How the nodes are linked:
η: rn->pg, qq->zd, hc->dt, nz->fs, dl->jp, qs->sz, dg->qz, nh->hg, hg->lq, bm->rp, bl->qj, cm->bt, ht->ms, gq->sl, mp->cl, fh->sc, fs->zq, lg->nz, mf->tc, dt->sb, mz->dn, jp->nh, ch->bs, zs->cm, sb->bz, qd->hs, bp->mn, gz->nf, pg->hr, cj->pm, mq->mm, rr->cc, bh->pq, tc->mg, hn->pr, pr->fm, qz->hz, pm->bp, ll->ch, pq->bl, sl->rr, th->qd, zd->jj, nf->tj, mm->fh, cl->mf, zq->mz, bs->dr, hq->zs, qj->cj, mr->mq, mg->qh, rp->hq, ff->ht, zp->rc, fd->qs, lh->mp, tj->lh, bd->bh, qh->rt, sc->th, sz->tp, fm->lm, dn->bm, hh->zb, gf->hh, mn->zp, zb->qp, gs->ff, dr->lg, jt->gq, bz->gz, jj->hn, lq->gf, hs->jt, hz->fc, rc->gs, bt->qq, rt->bd, cc->ll, qp->fd, tp->hc, ms->dl, hr->dg, fc->mr, lm->rn
σ: rn->tc, qq->gz, hc->fm, nz->hh, dl->mz, qs->jj, dg->rt, nh->bm, hg->rp, bm->sz, bl->gq, cm->sb, ht->fs, gq->ff, mp->fc, fh->pm, fs->zb, lg->gf, mf->mq, dt->lm, mz->fd, jp->dn, ch->nh, zs->dt, sb->rn, qd->zp, bp->ll, gz->hr, pg->mg, cj->rr, mq->qj, rr->ms, bh->hs, tc->mm, hn->lh, pr->mp, qz->bd, pm->cc, ll->jp, pq->jt, sl->ht, th->mn, zd->nf, nf->dg, mm->cj, cl->mr, zq->qp, bs->hg, hq->hc, qj->sl, mr->bl, mg->fh, rp->tp, ff->nz, zp->bs, fd->zd, lh->hz, tj->qz, bd->qd, qh->sc, sc->bp, sz->hn, fm->cl, dn->qs, hh->cm, gf->zs, mn->ch, zb->bt, gs->lg, dr->lq, jt->gs, bz->pg, jj->tj, lq->hq, hs->rc, hz->bh, rc->dr, bt->bz, rt->th, cc->dl, qp->qq, tp->pr, ms->zq, hr->qh, fc->pq, lm->mf
θ: rn->ch, qq->hs, hc->pm, nz->dg, dl->mp, qs->bl, dg->lg, nh->mf, hg->tc, bm->mq, bl->fd, cm->th, ht->tj, gq->zd, mp->ms, fh->rp, fs->qz, lg->hr, mf->jp, dt->bp, mz->fc, jp->cl, ch->lm, zs->sc, sb->mn, qd->cm, bp->hc, gz->rc, pg->bs, cj->sz, mq->dn, rr->hn, bh->zb, tc->nh, hn->sl, pr->rr, qz->nz, pm->tp, ll->fm, pq->qp, sl->jj, th->zs, zd->jt, nf->gs, mm->bm, cl->dl, zq->hz, bs->rn, hq->fh, qj->qs, mr->mz, mg->hg, rp->mm, ff->nf, zp->sb, fd->pq, lh->ht, tj->ff, bd->hh, qh->lq, sc->hq, sz->qj, fm->cc, dn->mr, hh->rt, gf->qh, mn->dt, zb->bd, gs->gz, dr->pg, jt->qq, bz->zp, jj->gq, lq->mg, hs->bt, hz->fs, rc->bz, bt->qd, rt->gf, cc->pr, qp->bh, tp->cj, ms->lh, hr->dr, fc->zq, lm->ll
α: rn->dt, qq->zb, hc->rp, nz->gs, dl->rr, qs->mz, dg->gz, nh->ll, hg->ch, bm->jp, bl->fc, cm->gf, ht->gq, gq->pq, mp->hn, fh->tc, fs->ff, lg->rc, mf->fm, dt->hq, mz->ms, jp->cc, ch->bp, zs->lq, sb->zs, qd->rt, bp->fh, gz->bt, pg->sb, cj->mq, mq->cl, rr->qj, bh->qz, tc->lm, hn->qs, pr->sz, qz->nf, pm->mm, ll->pm, pq->hz, sl->bl, th->qh, zd->qp, nf->qq, mm->mf, cl->pr, zq->ht, bs->mn, hq->hg, qj->mr, mr->mp, mg->rn, rp->nh, ff->jt, zp->th, fd->zq, lh->jj, tj->zd, bd->dg, qh->pg, sc->mg, sz->dn, fm->tp, dn->dl, hh->lg, gf->dr, mn->sc, zb->nz, gs->hs, dr->zp, jt->bh, bz->cm, jj->fd, lq->bs, hs->bd, hz->tj, rc->qd, bt->hh, rt->hr, cc->cj, qp->fs, tp->bm, ms->sl, hr->bz, fc->lh, lm->hc
δ: rn->mg, qq->nf, hc->lm, nz->zb, dl->dn, qs->hn, dg->bd, nh->rp, hg->hq, bm->tp, bl->sl, cm->bz, ht->zq, gq->ht, mp->mr, fh->bp, fs->qp, lg->hh, mf->mm, dt->rn, mz->qs, jp->bm, ch->hg, zs->sb, sb->pg, qd->rc, bp->ch, gz->dg, pg->qh, cj->cc, mq->cj, rr->dl, bh->jt, tc->fh, hn->mp, pr->cl, qz->bh, pm->ll, ll->nh, pq->gq, sl->ms, th->zp, zd->tj, nf->qz, mm->pm, cl->mq, zq->fd, bs->lq, hq->dt, qj->rr, mr->qj, mg->sc, rp->hc, ff->fs, zp->dr, fd->jj, lh->fc, tj->hz, bd->hs, qh->th, sc->mn, sz->pr, fm->mf, dn->sz, hh->bt, gf->cm, mn->bs, zb->qq, gs->nz, dr->gf, jt->ff, bz->hr, jj->lh, lq->zs, hs->gs, hz->pq, rc->lg, bt->gz, rt->qd, cc->jp, qp->zd, tp->fm, ms->mz, hr->rt, fc->bl, lm->tc
β: rn->fh, qq->dg, hc->mf, nz->bt, dl->qs, qs->lh, dg->qd, nh->tp, hg->hc, bm->pr, bl->ht, cm->pg, ht->qp, gq->fs, mp->bl, fh->ll, fs->qq, lg->cm, mf->cj, dt->tc, mz->jj, jp->sz, ch->rp, zs->rn, sb->mg, qd->dr, bp->nh, gz->rt, pg->sc, cj->dl, mq->rr, rr->mz, bh->gs, tc->pm, hn->fc, pr->mr, qz->hs, pm->jp, ll->bm, pq->ff, sl->zq, th->bs, zd->qz, nf->bd, mm->cc, cl->qj, zq->zd, bs->hq, hq->lm, qj->ms, mr->sl, mg->bp, rp->fm, ff->zb, zp->lq, fd->tj, lh->pq, tj->bh, bd->rc, qh->mn, sc->ch, sz->mp, fm->mq, dn->hn, hh->bz, gf->sb, mn->hg, zb->gz, gs->hh, dr->zs, jt->nz, bz->qh, jj->hz, lq->dt, hs->lg, hz->jt, rc->gf, bt->hr, rt->zp, cc->dn, qp->nf, tp->cl, ms->fd, hr->th, fc->gq, lm->mm

The rows follow the links: the fewer symbols apart two nodes are, the more alike their rows tend to be.

Named rows; a name shown again gets a slightly different row:
sc	[ -57,   50,  -72,   14,   29,  -52,   36,   74,  -81,   41,  -96,   -3,  -61,  -21,  -10,   92,    0,   86,  -20,   47,   36,  -35,   -2,  -62,   46,   25,   54,   59,   22,   38,  -62,  -26,  -30,   72,   26,   46,   -9,  -19,   13,   30,    5,   -5,  -27]
zb	[   5,   -8,   -8,  -48,  -43,   43,   32,  -30,   44,  -45,   19,  -73,  -84,   43,   35,  -81,  -22,  -96,   21,  -12,  -17,    0,   92,  -22,  -20,   -8,   -2,  -22,  -17,   -6,   65,   -6,   -5,  -72,  -32,   -6,    6,   87,  -54,   85,  -38,   71,   60]
cm	[ -38,   72,  -31,  -62,    4,  -24,   29,   70,  -56,   32,  -97,    1,  -42,   17,   29,  -95,  -60,  -19,   22,    7,   24,  -89,    1,  -12,    8,  -63,   44,  -64,   46,   41,  -60,    3,  -20,  -35,    4,   58,   22,   69,   16,   44,  -71,   29,   65]
hg	[ -61,   54,    9,   32,   37,  -34,   61,   64,  -51,   51, -109,   28,   19,  -12,  -19,   29,  -90,   22,   -4,  119,   97,  -17,  -60,  -31,   20,   18,   -1,  -10,   58,    5,  -39,    9,  -29,    2,   85,   43,  -58,   -4,   59,   -6,   -9,    3,  -17]
rc	[ -41,   53,  -39,  -61,   31,  -25,   14,  117,  -72,   26,  -58,   -4,  -83,  -53,   56,  -49,    9,  -10,   65,   -2,  -28,  -52,  -29,   32,   15,  -29,   80,   -1,   55,    8,    5,  -22,  -10,   74,   12,   11,   53,  -25,  -25,   30,  -85,   21,   30]
zq	[ -20,  -58,   50,  -20,  -46,   -1,  -11,  -57,   59,  -39,   34,  -54,    0,  -31,  -52,  -52,  -16,  -66,   53,  -33,  -29,   52,   13,   43,    2,   68,  -48,   -6,  -16,   -9,  151,    8,   53,   30,   14,  -95,  -31,  -50,    5,   16,   51,  -12,   -7]
zs	[  -7,   37, -132,   -4,  -13,  -46,   52,   33,  -63,  -21,  -59,   -7,  -29,   40,  -37,   60,   19,   72,  -55,  -21,   11, -107,   24,  -62,   19,   15,   45,   40,  -29,   64,  -93,  -51,  -40,   29,  -30,   50,  -26,   18,    2,   53,  -20,  -36,   -4]
mf	[  27,  -27,    3,  106,   29,   38,  -14,  -38,   18,   16,   42,   29,   20,   27,   29,  143,   59,   83,  -82,   36,   17,   63,    8,  -43,    4,    3,   14,   80,  -38,  -20,  -75,    4,  -39,  -19,  -13,   61,  -12,    5,  -21,  -45,   67,   -6,  -61]
dn	[  33,  -67,   47,   42,  -21,   13,  -30,  -36,   53,  -17,   62,   84,  140,   -1,  -21,  -30,   13,   -5,    7,  -21,  -17,   24,  -85,   86,  -26,   13,  -42,  -24,  -29,  -17,   40,   17,   15,    4,    0,  -36,  -47,  -72,   35,  -84,   48,  -70,  -31]
fs	[  49,   37,   54,  -90,   25,    0,  -50,   -1,  -25,    9,   60,  -43,  -30,  -66,   24,  -30,   30,  -51,   51,  -40,  -37,   32,   11,   24,  -33,  -36,  -31,  -36,   67,  -59,   30,   29,   45,   17,    8,  -83,  132,  -12,  -22,  -15,  -89,   31,   17]
ms	[   8,  -17,  105,   20,  -19,   23, -110, -111,   55,   32,   62,  -55,  -10,   -5,   -9,   22,   37,    9,    5,  -53,  -36,  100,   97,  -11,   14,  -20,  -11,   11,  -38,  -14,   23,   41,   31,  -35,  -25,  -12,   68,   28,   -9,  -23,   78,   23,   -5]
qp	[  56,   28,   46,  -84,   27,  -10,  -55,    9,  -20,   13,   70,  -22,  -19,  -72,    9,  -29,   34,  -49,   59,  -42,  -49,   27,    1,   47,  -35,  -21,  -36,  -29,   65,  -54,   40,   28,   54,   38,    5, -101,  125,  -40,  -20,  -24,  -82,   13,   14]
bd	[ -10,  -28, -102,  -51,  -41,   23,   66,   52,   -5,  -75,    4,  -53,  -98,   10,   37,  -56,   21,  -68,   36,  -37,  -52,  -44,   17,   10,   -1,   39,   46,   34,  -21,   18,   83,  -52,   -8,   43,  -52,  -14,  -34,    3,  -79,   87,  -42,   28,   28]
sz	[  14,  -78,   55,   56,  -18,   25,   -9,  -35,   59,  -21,   49,   74,  127,  -10,  -12,  -38,   -7,  -10,   12,    5,   -1,   30,  -88,   80,  -11,   26,  -41,  -19,  -26,  -14,   54,   13,   18,    2,   10,  -27,  -71,  -69,   39,  -77,   75,  -59,  -24]
pr	[ -13,  -89,   62,   68,  -17,   23,   -8,  -23,   68,  -13,   31,   70,  107,   -1,  -14,  -38,  -16,  -19,   13,   30,    5,   47,  -80,   78,   -8,   41,  -28,  -19,  -30,  -12,   66,   17,   13,   -7,   19,  -11,  -91,  -57,   31,  -68,   86,  -47,  -23]
mp	[  71,  -31,   62,   16,    7,    9, -105,  -80,   31,    7,  113,   27,   82,   -8,  -13,   17,   82,   33,  -20,  -88,  -64,   50,    7,   43,  -25,  -35,  -29,   -6,  -32,  -24,  -35,   33,   26,  -11,  -37,  -33,   82,  -34,   10,  -77,   29,  -32,  -24]

Each walk starts at a row. The symbols on each line, taken left to right, move it on to the next node.
Answer with the node's row; about right is enough.
start [  -6,   51,  -98,  -42,  -35,  -30,   57,   17,  -31,  -28,  -65,    4,   -5,   74,  -28,  -39,  -34,    6,  -46,  -26,   30, -125,   25,  -51,   -1,  -25,   12,  -33,  -26,   59,  -91,  -40,  -44,  -42,  -32,   58,  -32,   79,   17,   66,  -44,   -9,   50]
δ α δ δ η α η: [  -6,  -29,  -64,  -45,  -51,   29,   54,  -12,   38,  -73,   19,  -70,  -97,   39,   28,  -70,   -7,  -88,   21,  -23,  -30,  -19,   66,  -18,   -7,   20,   23,    2,  -33,    7,   93,  -28,   -2,  -34,  -42,   -6,  -35,   52,  -75,   96,  -32,   50,   52]
β β θ θ: [   5,   35, -138,  -15,  -21,  -37,   55,   31,  -51,  -28,  -48,   -2,  -18,   54,  -44,   36,    4,   55,  -58,  -25,   12, -119,   28,  -69,   11,    7,   28,   36,  -38,   61,  -93,  -51,  -45,   11,  -42,   50,  -31,   39,    4,   66,  -15,  -23,   13]
start [ -48,   51,  -91,   12,   26,  -49,   38,   72,  -81,   26,  -82,   -7,  -58,   -9,  -21,   97,    9,   95,  -31,   29,   31,  -45,    9,  -60,   47,   23,   59,   66,    9,   43,  -76,  -34,  -35,   71,   12,   50,  -11,  -17,   11,   34,   -1,  -14,  -22]
δ δ η β θ δ β: [ -71,   52,    0,   24,   47,  -38,   56,   78,  -64,   54, -119,   18,  -13,  -23,   -7,   39,  -75,   35,    1,  111,   87,  -20,  -53,  -38,   38,   11,   11,    1,   65,    9,  -39,    4,  -27,   22,   74,   47,  -47,   -3,   52,    3,   -2,    4,  -19]
α η α α η: [   1,   59,  -82,  -46,  -33,  -25,   52,   25,  -32,  -18,  -73,   -2,   -2,   69,  -23,  -69,  -49,   -1,  -20,  -12,   29, -121,   23,  -46,   -3,  -42,   15,  -48,   -6,   56,  -87,  -18,  -31,  -61,  -16,   62,  -27,   85,   21,   58,  -51,    8,   68]
start [  49,   -2,   28,  -78,    4,  -15,  -43,    4,   -9,  -13,   72,  -20,    6,  -76,   -9,  -28,   33,  -49,   61,  -50,  -56,   18,  -30,   58,  -30,   18,  -44,  -18,   52,  -51,   71,   19,   62,   66,   14, -123,   82,  -77,  -10,  -22,  -66,  -18,   -4]
δ σ δ σ β δ α: [ -33,   26,  -74,  -57,   15,  -17,   25,  119,  -67,   -4,  -39,  -11,  -91,  -51,   51,  -33,   36,  -10,   63,  -21,  -48,  -56,  -36,   38,   18,   -5,   90,   20,   28,   23,   38,  -40,   -1,   94,   -7,  -11,   38,  -45,  -46,   31,  -70,   16,   18]
θ η θ δ β η: [ -13,  -18, -113,  -49,  -25,    6,   63,   79,  -18,  -54,  -10,  -38, -103,   -9,   35,  -44,   32,  -46,   41,  -41,  -56,  -44,   -3,   19,    3,   34,   63,   34,  -12,   25,   73,  -56,   -7,   72,  -40,  -16,  -12,  -18,  -77,   76,  -45,   12,   25]
start [  33,  -16,   15,  -73,    0,  -19,  -31,    2,   -1,  -23,   71,  -20,   14,  -77,  -29,  -40,   31,  -58,   65,  -51,  -49,   19,  -35,   62,  -30,   31,  -52,  -21,   32,  -35,   97,   10,   53,   81,   10, -127,   52,  -82,    0,  -22,  -50,  -20,  -12]
α α δ θ η: [  -6,  -55,   32,  -34,  -37,  -10,  -12,  -37,   48,  -42,   60,  -43,    9,  -44,  -56,  -51,    0,  -76,   61,  -33,  -33,   45,   -4,   52,   -8,   68,  -54,  -14,   -7,  -18,  147,    5,   62,   52,    6, -116,  -18,  -71,    1,   10,   25,  -22,   -9]
η α α σ θ: [  46,   14,   31,  -80,   18,  -12,  -50,   11,  -20,    1,   72,  -22,   -7,  -78,    4,  -33,   41,  -50,   58,  -52,  -58,   25,  -23,   52,  -32,  -10,  -42,  -23,   56,  -56,   52,   19,   57,   52,    6, -116,  101,  -63,  -12,  -20,  -78,    0,    4]
start [  29,  -16,  102,   23,   -5,   20, -111, -113,   50,   34,   76,  -35,   13,   -4,  -14,   20,   56,   19,  -10,  -68,  -44,   88,   83,   -2,    0,  -32,  -27,    8,  -45,  -16,   -6,   43,   24,  -36,  -38,  -13,   86,   15,   -4,  -40,   66,   18,   -2]
α θ σ β δ σ: [  -1,  -11,  -27,  -38,  -51,   43,   49,  -24,   50,  -63,    8,  -82,  -93,   46,   31,  -77,   -8,  -96,   20,  -22,  -23,  -14,   80,  -15,  -14,   11,    3,  -12,  -37,    5,   72,  -19,    1,  -50,  -40,   -5,  -14,   76,  -67,   96,  -35,   63,   54]
σ σ θ β δ α: [ -32,   43, -113,    8,    8,  -54,   40,   59,  -69,    5,  -78,   -7,  -50,    3,  -24,   90,   21,   88,  -43,    6,   17,  -71,   13,  -66,   34,   15,   58,   62,   -1,   47,  -80,  -47,  -37,   62,   -8,   50,  -11,   -3,    0,   46,   -2,  -16,  -20]
start [  65,  -24,   74,   17,    2,   13, -112,  -87,   38,   15,  100,   12,   57,   -6,   -7,   26,   83,   39,  -14,  -84,  -63,   58,   29,   23,  -15,  -42,  -27,   -1,  -36,  -20,  -27,   30,   34,  -12,  -36,  -22,   89,   -9,    7,  -69,   34,  -18,  -18]
η δ η σ α: [ -33,  -79,   70,   79,  -15,   28,   -2,  -26,   70,    2,   16,   59,   85,   -2,    0,  -23,  -34,  -13,   22,   45,   24,   64,  -68,   70,   13,   32,  -22,   -4,  -31,   -6,   78,   18,    9,   -3,   27,   15, -100,  -51,   31,  -65,  100,  -35,  -31]
σ σ θ δ σ σ: [  29,   31,   48,  -63,   -7,   37,  -31,  -29,   20,    0,   30,  -88,  -74,    6,   46,  -71,  -12,  -93,   30,   -8,  -16,   27,   85,  -20,  -22,  -51,  -24,  -47,   34,  -36,   30,   26,   21,  -72,   -5,  -24,   84,   87,  -49,   37,  -64,   80,   50]
start [ -14,   61,  -60,  -45,  -19,  -21,   48,   35,  -39,    0,  -84,   -2,   -7,   47,   -6,  -85,  -60,  -15,  -11,   -5,   38, -122,   17,  -33,   -1,  -53,   26,  -58,    7,   50,  -80,  -16,  -29,  -53,   -8,   61,  -12,   90,   15,   54,  -57,   14,   67]
δ δ θ β η δ θ: [  -4,   42, -115,  -20,  -33,  -39,   59,   19,  -39,  -43,  -58,    5,   -2,   70,  -32,  -20,  -19,   27,  -52,  -29,   25, -118,   32,  -64,   -2,  -14,   15,  -12,  -32,   67,  -94,  -40,  -41,  -36,  -28,   54,  -40,   71,   16,   65,  -41,  -15,   39]
η α θ θ δ η: [ -51,   68,  -19,  -69,   26,  -23,    7,  118,  -75,   45,  -84,    6,  -68,  -42,   49,  -70,  -23,   -5,   62,    5,  -10,  -61,  -23,   16,   17,  -55,   65,  -30,   59,   18,  -17,   -1,   -9,   31,   17,   31,   57,    4,   -3,   21,  -85,   32,   48]
